Below are the code and all the weights of a small trained network. Each question names an input and a class and asks about switching units off, where a switched-off unit gives its printed mean instead of its output.

import numpy as np


def w(rows, s, z=0):
    codes = np.array(rows[::2]) - 128.0
    scale = np.full(codes.shape[1], s)
    scale[-1] = z or s
    return codes * scale


def norm(h):
    return h / np.sqrt((h * h).mean(-1, keepdims=True) + 1e-5)


def f(y):
    return y / 2 * (1 + np.tanh(0.7978845608 * (y + 0.044715 * y**3)))


def log_softmax(a):
    a = a - a.max(-1, keepdims=True)
    return a - np.log(np.exp(a).sum(-1, keepdims=True))


def net(x, mask):
    res = np.array(x, float).reshape(1, 6) / 4 @ E
    u = 0
    for l in range(3):
        y = f(norm(res) @ A[l][:, :-1].T + A[l][:, -1])
        res = res + np.where(mask[u : u + 6], y, B[l][:, -1]) @ B[l][:, :-1]
        u += 6
    return log_softmax(norm(res)[-1] @ U[:, :-1].T + U[:, -1])


A, B = {}, {}
E = w([
[144,135,137,119,143,146,116,129,138],'x0',
[208,146,45,34,111,89,128,154,161],'x1',
[125,124,139,119,138,123,107,126,131],'x2',
[131,231,207,70,131,80,197,41,172],'x3',
[156,74,153,103,6,165,109,59,164],'x4',
[123,118,135,125,135,122,120,128,132],'x5',
],0.012)
A[0] = w([
[190,141,160,166,27,125,107,125,162,62],'0.n1',
[54,131,101,88,113,127,135,148,191,169],'0.n2',
[78,126,206,202,193,185,100,51,48,171],'0.n3',
[98,85,164,119,1,191,105,74,230,40],'0.n4',
[120,193,130,164,234,95,147,167,101,1],'0.n5',
[63,38,76,100,181,93,125,119,50,58],'0.n6',
],0.0054,0.0055)
B[0] = w([
[93,27,183,89,158,76,142,160,83,136],'0.n1',
[158,154,141,124,71,68,165,181,12,151],'0.n2',
[255,219,105,193,78,64,128,172,180,255],'0.n3',
[181,47,218,98,131,122,161,125,19,186],'0.n4',
[67,51,188,79,250,110,226,193,6,156],'0.n5',
[157,201,87,127,111,201,112,138,43,138],'0.n6',
],0.0077,0.0056)
A[1] = w([
[94,121,184,254,178,151,135,95,132,78],'1.n1',
[154,90,113,77,147,110,80,174,81,30],'1.n2',
[70,130,170,218,180,180,127,22,113,107],'1.n3',
[102,152,99,129,176,120,143,12,142,3],'1.n4',
[124,143,100,151,160,95,203,8,193,11],'1.n5',
[119,110,78,67,126,138,162,168,137,59],'1.n6',
],0.0079,0.0058)
B[1] = w([
[180,176,129,112,42,116,117,244,164,254],'1.n1',
[134,203,123,179,91,117,119,121,191,163],'1.n2',
[214,178,134,87,23,20,90,200,77,191],'1.n3',
[31,134,82,118,123,109,114,106,193,114],'1.n4',
[83,131,128,100,117,180,152,103,131,164],'1.n5',
[189,189,140,172,130,124,92,112,177,144],'1.n6',
],0.011,0.0033)
A[2] = w([
[79,55,60,203,129,211,66,170,127,38],'2.n1',
[159,114,41,48,154,47,155,132,185,1],'2.n2',
[100,164,245,118,100,121,177,137,172,46],'2.n3',
[75,183,200,85,150,91,199,55,153,22],'2.n4',
[130,29,156,137,46,174,92,10,148,25],'2.n5',
[54,180,89,149,253,95,151,193,76,39],'2.n6',
],0.012,0.0053)
B[2] = w([
[55,191,40,148,201,124,94,32,224,227],'2.n1',
[158,166,192,247,43,84,81,215,106,187],'2.n2',
[119,91,59,123,178,143,71,152,134,206],'2.n3',
[50,114,8,200,180,199,72,83,192,216],'2.n4',
[122,122,204,56,179,130,224,150,53,214],'2.n5',
[142,24,229,9,91,165,204,54,74,255],'2.n6',
],0.013,0.0085)
U = w([
[149,20,228,41,168,182,215,71,40,252],'0',
[20,166,10,198,223,194,28,8,246,115],'1',
[228,208,185,241,8,38,45,234,136,56],'2',
],0.016,0.0024)

Each question gives the input, the list of numbers given to net, and the class t.
The units are the neurons (one row each of A and B). Each row of codes is followed by its name. A weight is (code - 128) times the scale printed after its matrix; where a second scale follows, it is the last column's (A, B and U).
mask holds one flag per neuron, layer by layer. A switched-off neuron (its flag False) gives its mean, the last column of its row in B, instead of its output. The means were averaged over made-up inputs and are rounded, as every weight is.
A unit's drop is (log p(t) with every unit on - log p(t) with that unit switched off) / (log p(t) with every unit on - log p(t) with every unit switched off).
The circuit of an input: a set's keep is (log p(t) with only the set's units on - log p(t) with every unit switched off) / (log p(t) with every unit on - log p(t) with every unit switched off). Starting from the 12 units with the biggest drops (on a tie, the unit counted first), units are removed one at a time, each time the one whose removal leaves the highest keep (on an exact tie, the one counted first), for as long as the keep stays at least 0.8.
units of the circuit, in order: the units of the circuit, biggest drop first
top k neurons: the k neurons with the biggest drops, biggest first
k most important neurons of layer l: the k neurons of layer l with the biggest drops, biggest first
drop when u is switched off: that unit's drop, to one decimal
input [2,5,4,-6,-6,-4], class 0: top 2 neurons -> (2.n6; 2.n4)
input [0,8,0,7,3,-6], class 2: units of the circuit, in order -> (2.n2)
input [3,-8,5,8,-4,-5], class 1: 2 most important neurons of layer 2 -> (2.n4; 2.n3)
input [3,-6,5,-5,-6,-2], class 0: top 3 neurons -> (2.n6; 2.n2; 0.n5)
input [2,4,7,-4,1,-4], class 1: top 3 neurons -> (0.n3; 1.n3; 2.n1)
input [8,-4,7,-3,-4,6], class 0: top 3 neurons -> (2.n6; 0.n5; 2.n2)
input [4,2,8,7,6,-1], class 1: 2 most important neurons of layer 2 -> (2.n4; 2.n6)
input [8,5,4,4,-4,1], class 2: 3 most important neurons of layer 2 -> (2.n2; 2.n1; 2.n5)
input [1,7,7,6,-2,-1], class 2: top 3 neurons -> (2.n2; 2.n1; 0.n2)
input [2,-3,1,-5,4,3], class 1: 2 most important neurons of layer 2 -> (2.n1; 2.n6)
input [6,-4,-4,-4,2,-7], class 1: top 2 neurons -> (0.n3; 2.n1)
input [7,2,-5,6,4,-3], class 1: drop when 0.n2 is switched off -> 0.0
input [-5,6,2,8,-3,-3], class 1: drop when 2.n4 is switched off -> 3.1
input [-4,-8,1,6,-7,1], class 2: units of the circuit, in order -> (1.n3)
input [-8,7,0,6,4,-6], class 2: drop when 0.n2 is switched off -> 0.1
